Look-ups in named tables: a row name and a column name give one cell, copied from the table.

nune =
|  | mapame | vovin | pifote |
|---|---|---|---|
| letef | 155 | 146 | 139 |
| sim | 119 | 176 | 92 |
| dini | 162 | 116 | 161 |
| von | 166 | 154 | 144 |
| begor | 170 | 96 | 178 |
| kadu | 165 | 179 | 128 |
| gakisak | 160 | 168 | 129 |
| fen | 139 | 149 | 122 |
| kez | 145 | 220 | 91 |
| kasit | 112 | 127 | 113 |
| ladup | 130 | 181 | 99 |
| petepul | 119 | 16 | 181 |

What is the mapame of fen in nune? 139
What is the pifote of dini in nune? 161
What is the vovin of fen in nune? 149
What is the mapame of ladup in nune? 130
What is the vovin of petepul in nune? 16
What is the pifote of fen in nune? 122
What is the vovin of letef in nune? 146
What is the vovin of begor in nune? 96
What is the vovin of kez in nune? 220
What is the mapame of kadu in nune? 165
What is the mapame of sim in nune? 119
What is the pifote of kadu in nune? 128
What is the vovin of dini in nune? 116
What is the pifote of ladup in nune? 99
What is the vovin of kasit in nune? 127
What is the vovin of gakisak in nune? 168
What is the pifote of begor in nune? 178
What is the mapame of kasit in nune? 112
What is the vovin of von in nune? 154

vekob.tsv
	kefule	rugu	bodala	lek	bel	ked	ralesuv
vunet	618	679	684	660	133	672	725
zopid	499	509	553	49	761	85	90
mev	323	346	335	289	653	207	238

What is the rugu of vunet in vekob?
679
What is the ralesuv of mev in vekob?
238
What is the rugu of mev in vekob?
346
What is the bodala of zopid in vekob?
553
What is the lek of mev in vekob?
289
What is the kefule of zopid in vekob?
499
What is the bodala of mev in vekob?
335
What is the ked of vunet in vekob?
672
What is the bel of zopid in vekob?
761
What is the bodala of vunet in vekob?
684
What is the ked of mev in vekob?
207
What is the ralesuv of vunet in vekob?
725
What is the kefule of vunet in vekob?
618

tavavif:
	fop	lup	bariris	zagakot	gir	devule	bukag	pap
demob	35	25	53	67	86	59	54	29
pilot	35	24	53	66	86	59	54	29
telupof	34	42	57	60	86	68	60	21
libigo	34	35	54	71	86	57	43	25
siv	35	41	64	70	86	50	42	24
noz	34	44	57	61	86	68	58	21
sise	34	49	69	59	86	59	59	20
zabuni	36	31	69	56	86	54	68	29
meroki	36	24	53	67	86	60	54	30
dup	36	30	67	56	86	56	69	30
benun	36	24	54	67	86	58	52	30
lin	34	48	70	65	86	52	48	21
tad	35	33	55	71	86	56	43	27
reget	34	48	73	63	86	50	50	21

siv, zagakot: 70
libigo, devule: 57
pilot, bariris: 53
pilot, bukag: 54
lin, zagakot: 65
siv, gir: 86
lin, pap: 21
noz, bukag: 58
telupof, bukag: 60
reget, lup: 48
sise, bukag: 59
noz, lup: 44
libigo, bukag: 43
libigo, pap: 25
Which row has the largest lup? sise

Table bip
fields: mopa, dagi, rubasat, figiz, rago, voleti, zisom
duk: [-0.147, -3.215, -3.846, 0.467, -0.677, -3.623, 1.904]
vipe: [-0.717, 6.159, 4.085, 0.294, 3.426, 1.849, -0.110]
gadone: [1.922, -2.704, -3.076, 1.823, -2.306, 2.467, -0.991]
porove: [-6.378, -2.306, -0.227, -0.887, -1.950, -3.807, -6.783]
mukuven: [1.304, -3.956, 1.987, -4.151, -2.158, -4.753, -4.365]

porove, rubasat => -0.227
porove, rago => -1.950
vipe, dagi => 6.159
vipe, rubasat => 4.085
vipe, voleti => 1.849
porove, mopa => -6.378
gadone, rago => -2.306
mukuven, rago => -2.158
mukuven, zisom => -4.365
porove, figiz => -0.887

tuk =
fields: dopu, lev
mekotu: [-88217, 71988]
tik: [-82351, 75017]
noze: [-22568, 63718]

noze, lev => 63718
noze, dopu => -22568
mekotu, dopu => -88217
mekotu, lev => 71988
tik, lev => 75017
tik, dopu => -82351
Which row has the largest lev? tik

dafiku.csv
,zatogu,legobav
zit,0.2,0.1
voni,0.2,0.6
ruv,0.5,0.4
tes,0.1,0.2
tiri,0.3,0.2
fivuf,0.6,0.3
dused,0.2,0.7
tonozi,0.9,0.9

zit, legobav -> 0.1
fivuf, zatogu -> 0.6
dused, legobav -> 0.7
tes, zatogu -> 0.1
zit, zatogu -> 0.2
fivuf, legobav -> 0.3
ruv, zatogu -> 0.5
dused, zatogu -> 0.2
tonozi, legobav -> 0.9
tiri, legobav -> 0.2
voni, zatogu -> 0.2
tes, legobav -> 0.2
voni, legobav -> 0.6
tonozi, zatogu -> 0.9
ruv, legobav -> 0.4

